Below are the code and all the weights of a small trained network. Each question names an input and a class and asks about switching units off, where a switched-off unit gives its printed mean instead of its output.

import numpy as np


def w(rows, s, z=0):
    codes = np.array(rows[::2]) - 128.0
    scale = np.full(codes.shape[1], s)
    scale[-1] = z or s
    return codes * scale


def f(y):
    return y / 2 * (1 + np.tanh(0.7978845608 * (y + 0.044715 * y**3)))


def log_softmax(a):
    a = a - a.max(-1, keepdims=True)
    return a - np.log(np.exp(a).sum(-1, keepdims=True))


def net(x, mask):
    res = np.array(x, float).reshape(1, 4) / 4 @ E
    y = f(res @ A[0][:, :-1].T + A[0][:, -1])
    res = res + np.where(mask, y, B[0][:, -1]) @ B[0][:, :-1]
    return log_softmax(res[-1] @ U[:, :-1].T + U[:, -1])


A, B = {}, {}
E = w([
[55,106,2,137,189],'x0',
[32,87,150,140,24],'x1',
[36,178,190,56,177],'x2',
[129,128,127,127,129],'x3',
],0.014)
A[0] = w([
[177,107,179,50,113,205],'neuron 0',
[50,106,116,106,66,10],'neuron 1',
[148,114,164,156,33,149],'neuron 2',
[147,81,146,135,52,152],'neuron 3',
[79,119,132,148,197,135],'neuron 4',
[188,86,78,167,106,206],'neuron 5',
[236,19,38,195,115,67],'neuron 6',
[212,194,117,135,188,210],'neuron 7',
[205,213,171,129,129,148],'neuron 8',
[164,221,217,163,116,65],'neuron 9',
[254,143,128,102,206,68],'neuron 10',
[190,153,239,100,104,145],'neuron 11',
[76,160,171,51,135,170],'neuron 12',
[146,100,130,104,93,134],'neuron 13',
[101,109,187,98,118,23],'neuron 14',
[126,163,104,133,163,128],'neuron 15',
[64,71,46,176,159,5],'neuron 16',
[59,166,189,21,143,30],'neuron 17',
[95,104,51,184,146,126],'neuron 18',
[128,98,116,161,74,86],'neuron 19',
[187,19,148,179,44,157],'neuron 20',
[69,88,134,125,107,21],'neuron 21',
[110,154,118,126,193,134],'neuron 22',
[43,74,135,104,63,91],'neuron 23',
[175,163,189,82,112,60],'neuron 24',
[103,143,133,73,165,170],'neuron 25',
[106,150,82,87,208,117],'neuron 26',
[114,152,108,67,222,112],'neuron 27',
[143,110,117,88,101,131],'neuron 28',
[123,124,135,134,144,118],'neuron 29',
[140,162,81,97,189,124],'neuron 30',
],0.013)
B[0] = w([
[111,111,132,206,95,221],'neuron 0',
[144,94,105,36,155,183],'neuron 1',
[182,202,138,219,162,220],'neuron 2',
[177,213,168,188,174,204],'neuron 3',
[174,172,135,145,169,177],'neuron 4',
[68,76,176,171,69,234],'neuron 5',
[75,83,37,35,178,247],'neuron 6',
[96,69,57,52,145,244],'neuron 7',
[105,78,125,129,93,213],'neuron 8',
[116,112,42,48,172,196],'neuron 9',
[2,46,226,234,31,217],'neuron 10',
[70,61,115,122,134,250],'neuron 11',
[139,104,81,87,127,238],'neuron 12',
[157,154,157,157,166,151],'neuron 13',
[77,117,184,198,104,153],'neuron 14',
[180,170,115,115,145,156],'neuron 15',
[15,30,186,204,36,195],'neuron 16',
[18,24,183,172,67,220],'neuron 17',
[83,84,112,96,119,209],'neuron 18',
[138,153,146,160,139,164],'neuron 19',
[171,174,163,172,188,247],'neuron 20',
[120,131,69,48,175,156],'neuron 21',
[159,208,124,111,177,174],'neuron 22',
[61,44,125,108,131,228],'neuron 23',
[151,122,57,35,137,178],'neuron 24',
[182,166,79,124,138,196],'neuron 25',
[187,162,129,130,168,197],'neuron 26',
[215,189,96,137,162,199],'neuron 27',
[119,162,149,132,136,135],'neuron 28',
[105,145,116,136,134,126],'neuron 29',
[188,166,105,129,168,184],'neuron 30',
],0.0095,0.017)
U = w([
[106,86,171,186,74,250],'0',
[135,107,54,32,125,10],'1',
[215,251,142,170,129,146],'2',
],0.022,0.0013)

Each question gives the input, the list of numbers given to net, and the class t.
The units are the neurons (one row each of A and B). Each row of codes is followed by its name. A weight is (code - 128) times the scale printed after its matrix; where a second scale follows, it is the last column's (A, B and U).
mask holds one flag per neuron, in row order. A switched-off neuron (its flag False) gives its mean, the last column of its row in B, instead of its output. The means were averaged over made-up inputs and are rounded, as every weight is.
A unit's drop is (log p(t) with every unit on - log p(t) with that unit switched off) / (log p(t) with every unit on - log p(t) with every unit switched off).
The circuit of an input: a set's keep is (log p(t) with only the set's units on - log p(t) with every unit switched off) / (log p(t) with every unit on - log p(t) with every unit switched off). Starting from the 12 units with the biggest drops (on a tie, the unit counted first), units are removed one at a time, each time the one whose removal leaves the highest keep (on an exact tie, the one counted first), for as long as the keep stays at least 0.8.
units of the circuit, in order: the units of the circuit, biggest drop first
unit that matters most: the unit with the biggest drop
k most important neurons: the k neurons with the biggest drops, biggest first
drop of u: that unit's drop, to one decimal
input [5,1,-1,8], class 0: units of the circuit, in order : [neuron 16]
input [0,-7,-1,-1], class 0: 4 most important neurons : [neuron 10; neuron 9; neuron 12; neuron 24]
input [8,-6,1,7], class 2: 2 most important neurons : [neuron 27; neuron 26]
input [7,2,0,2], class 0: 3 most important neurons : [neuron 16; neuron 6; neuron 7]
input [5,8,3,-3], class 1: 3 most important neurons : [neuron 1; neuron 21; neuron 10]
input [1,-1,-4,-5], class 1: 4 most important neurons : [neuron 6; neuron 16; neuron 17; neuron 10]
input [2,0,6,0], class 2: 2 most important neurons : [neuron 6; neuron 7]
input [-7,-5,1,0], class 1: 4 most important neurons : [neuron 9; neuron 24; neuron 7; neuron 17]
input [-5,-5,1,3], class 1: 4 most important neurons : [neuron 9; neuron 7; neuron 24; neuron 17]
input [0,-8,-6,-5], class 0: 3 most important neurons : [neuron 10; neuron 5; neuron 9]
input [2,8,3,1], class 1: 3 most important neurons : [neuron 1; neuron 10; neuron 21]
input [0,-5,-6,-7], class 0: 4 most important neurons : [neuron 10; neuron 5; neuron 9; neuron 24]
input [6,2,0,8], class 0: 3 most important neurons : [neuron 16; neuron 6; neuron 7]
input [-8,-6,4,7], class 1: unit that matters most : neuron 9
input [-1,-8,-1,-2], class 0: drop of neuron 12 : 0.2
input [-4,-4,2,-1], class 1: drop of neuron 3 : 0.0
input [1,-3,5,2], class 2: drop of neuron 6 : 0.2
